Small tables with named rows and columns. After each table, cells are looked up by row and column.

zolus:
,zoki,dugo,dudo,pumovi,vel,tasizon,pigib
miv,182,182,208,152,167,174,154
gav,179,175,196,175,185,180,184
tatode,184,175,205,145,176,175,149
sez,172,168,194,177,151,172,172
dul,170,162,216,166,176,162,134
futidu,214,190,170,89,54,197,173
lir,204,202,186,118,146,194,170
takerop,178,173,211,148,148,167,138
poti,192,178,233,108,216,182,156
bir,221,208,162,109,113,209,202
gedeke,247,197,152,71,118,232,237
kigadof,194,196,183,138,146,191,167
sudito,171,173,180,200,164,179,180
vif,241,217,150,56,81,221,220

What is the dugo of futidu in zolus? 190
What is the pumovi of vif in zolus? 56
What is the zoki of takerop in zolus? 178
What is the dugo of bir in zolus? 208
What is the zoki of lir in zolus? 204
What is the pigib of gedeke in zolus? 237
What is the vel of lir in zolus? 146
What is the vel of dul in zolus? 176
Which row has the largest zoki? gedeke

Table vomar
fields: zab, rim, meral, ked, vimiva
gal: [-446, 93, -464, -353, 604]
pigu: [-621, -479, -325, 418, 647]
sefu: [-575, 592, -299, -279, -450]
duri: [-167, 193, -603, 372, 795]
rig: [-266, -479, -789, -660, 519]
bizi: [-707, 794, 638, 291, -797]

rim of gal: 93
rim of bizi: 794
ked of rig: -660
zab of rig: -266
vimiva of rig: 519
zab of gal: -446
ked of duri: 372
meral of sefu: -299
vimiva of gal: 604
ked of pigu: 418
zab of sefu: -575
rim of duri: 193
zab of pigu: -621
meral of gal: -464
vimiva of pigu: 647
rim of pigu: -479

relelit:
         fosasub  konoser  zapeda  sar  fonide  morupu  nebogu  molef
nos           87       99     166   64      81     117      43    196
lor          106      145     126   99      94     117     105    116
foper        154       83     109  125     113     134     131     96
rufumik       68       78     132   56      74     134      87    149
rodi         212       73      97  117     159     117      78    103
vulep         58      130     172  151      54      60      87    136
ter          145      125     103  125     127     101     131     89
pudo         135      125     109   21      74     215     201    116

nebogu of ter = 131
konoser of pudo = 125
konoser of rodi = 73
fonide of vulep = 54
molef of lor = 116
morupu of lor = 117
zapeda of rufumik = 132

Table potu
|  | pim | ful | mak | dus | retaba | ripep | mup | tufesa | nazene | kod |
|---|---|---|---|---|---|---|---|---|---|---|
| vogoluf | 42.707 | 68.724 | 42.254 | 64.683 | 82.693 | 41.465 | 57.145 | 36.173 | 62.036 | 59.678 |
| lal | 48.043 | 50.594 | 45.818 | 48.592 | 48.693 | 43.359 | 49.715 | 47.340 | 47.456 | 40.870 |
| tisik | 42.446 | 46.324 | 45.707 | 45.977 | 47.313 | 45.280 | 45.130 | 43.921 | 45.714 | 45.264 |
| limiva | 56.941 | 45.309 | 39.299 | 6.285 | 53.262 | 26.273 | 67.568 | 26.208 | 4.232 | 33.207 |
| gifez | 40.864 | 36.327 | 42.544 | 48.961 | 42.910 | 58.262 | 45.473 | 49.476 | 46.038 | 60.790 |
| fituv | 66.680 | 47.263 | 63.136 | 49.843 | 47.334 | 60.028 | 34.657 | 53.203 | 62.463 | 78.390 |
| ded | 43.610 | 48.133 | 44.695 | 47.175 | 48.777 | 43.812 | 46.239 | 43.734 | 46.782 | 45.047 |

tufesa of tisik is 43.921
dus of vogoluf is 64.683
kod of vogoluf is 59.678
dus of tisik is 45.977
ful of ded is 48.133
retaba of fituv is 47.334
mak of tisik is 45.707
mak of fituv is 63.136
Row with the largest ripep: fituv

dav =
columns: rurozam, pizigu, tipeti, sulafu, rerul, numuve
popazi: [6.3, 7.9, 6.8, 2.6, 6.2, 7.8]
pap: [6.1, 7.7, 7.6, 3.1, 6.6, 8.6]
zorosa: [5.5, 6.2, 7.8, 3.8, 6.2, 8.3]
fimiku: [6.2, 8.3, 7.2, 3.3, 5.8, 7.6]
doku: [5.9, 8.5, 7.4, 2.4, 6.5, 7.8]
fom: [6.7, 8.4, 6.8, 2.2, 6.4, 9.5]
kibos: [6.6, 7.8, 7.2, 2.8, 5.9, 7.9]
vit: [6.5, 8.3, 7.3, 2.1, 6.5, 7.4]
tavu: [5.8, 6.4, 7.4, 4.1, 5.7, 8.1]
vizep: [6.1, 8.4, 6.3, 3.3, 6.6, 9.2]
nuser: [7.1, 7.4, 6.7, 3.2, 6.5, 8.9]
gevi: [6.6, 8.5, 6.1, 2.3, 6.1, 9.6]
panil: [6.9, 7.9, 7.6, 2.6, 6.1, 8.9]
kam: [6.6, 7.2, 6.6, 4.2, 6.2, 9.3]

tipeti of fimiku is 7.2
pizigu of doku is 8.5
numuve of tavu is 8.1
tipeti of vizep is 6.3
pizigu of panil is 7.9
pizigu of fimiku is 8.3
numuve of panil is 8.9
rerul of gevi is 6.1
rerul of fom is 6.4
pizigu of vizep is 8.4
sulafu of nuser is 3.2
sulafu of fom is 2.2
rurozam of vizep is 6.1
rerul of tavu is 5.7
rurozam of vit is 6.5
tipeti of doku is 7.4
pizigu of kibos is 7.8
sulafu of zorosa is 3.8
numuve of popazi is 7.8
Row with the largest sulafu: kam

vud:
         bam  muzuzir  dok  dedifem  kavefev  palomu  gid
vev      132      143  208      103      141     127  147
dobu     127      132  139      149      147     129  147
gov      150      149  153      134      141     160  140
mizabi   123      126  136      150      147     122  149
bodu     147      146   73      184      140     158  139
vas      165      163  154      138      138     164  138
dunubal  136      107  162      158      153     127  150
ninuko   136       25  190      188      178      97  164
pufa     200      184  162      135      136     187  135
tob      141      146  144      143      142     145  143
tusibu   121      157  175      170      140     116  213
geguzi   165      156  164      121      140     186  138

tusibu, dok => 175
tob, muzuzir => 146
tusibu, bam => 121
geguzi, dedifem => 121
gov, palomu => 160
dunubal, gid => 150
vas, bam => 165
bodu, muzuzir => 146
vev, palomu => 127
geguzi, bam => 165
ninuko, bam => 136
bodu, dedifem => 184
tusibu, kavefev => 140
pufa, palomu => 187
tusibu, dedifem => 170
dobu, bam => 127
dobu, gid => 147
dobu, kavefev => 147
bodu, gid => 139
geguzi, muzuzir => 156

zes
|  | gupo | berafun | rul | pakuf | burus | sop | bar | pirelo | gavo |
|---|---|---|---|---|---|---|---|---|---|
| zev | -0.041 | -0.232 | -0.059 | 0.345 | 0.106 | -0.047 | -0.042 | -0.038 | -0.276 |
| kudatu | 0.191 | 0.059 | 0.232 | -0.148 | 0.369 | -0.259 | 0.258 | -0.010 | -0.431 |
| gem | 0.037 | 0.369 | 0.096 | 0.182 | 0.078 | 0.017 | 0.245 | 0.263 | 0.181 |
| paf | 0.094 | 0.355 | 0.188 | 0.087 | 0.127 | 0.167 | 0.107 | 0.237 | 0.354 |
| murak | 0.138 | 0.236 | 0.173 | 0.218 | 0.208 | 0.038 | 0.214 | 0.168 | 0.263 |
| til | -0.006 | 0.053 | 0.113 | 0.160 | 0.527 | -0.164 | 0.125 | 0.209 | 0.486 |
| lesup | -0.069 | 0.126 | 0.040 | 0.288 | -0.101 | 0.297 | 0.148 | 0.148 | 0.028 |
| suvalag | 0.121 | 0.207 | 0.132 | 0.275 | 0.166 | 0.065 | 0.209 | 0.192 | 0.208 |
| tor | 0.349 | 0.362 | 0.097 | 0.107 | -0.277 | 0.406 | 0.254 | 0.351 | 0.021 |
| ledig | 0.080 | 0.239 | 0.306 | 0.041 | -0.203 | -0.107 | 0.204 | 0.109 | -0.625 |
| lik | 0.169 | 0.154 | 0.264 | 0.085 | -0.063 | 0.169 | 0.251 | 0.373 | -0.052 |
| sorideg | 0.087 | 0.291 | 0.055 | 0.180 | 0.182 | 0.093 | 0.143 | 0.202 | 0.206 |

zev, berafun => -0.232
ledig, sop => -0.107
til, sop => -0.164
suvalag, rul => 0.132
lesup, pakuf => 0.288
suvalag, bar => 0.209
lesup, bar => 0.148
gem, sop => 0.017
kudatu, gupo => 0.191
murak, sop => 0.038
sorideg, bar => 0.143
suvalag, gavo => 0.208
paf, gupo => 0.094

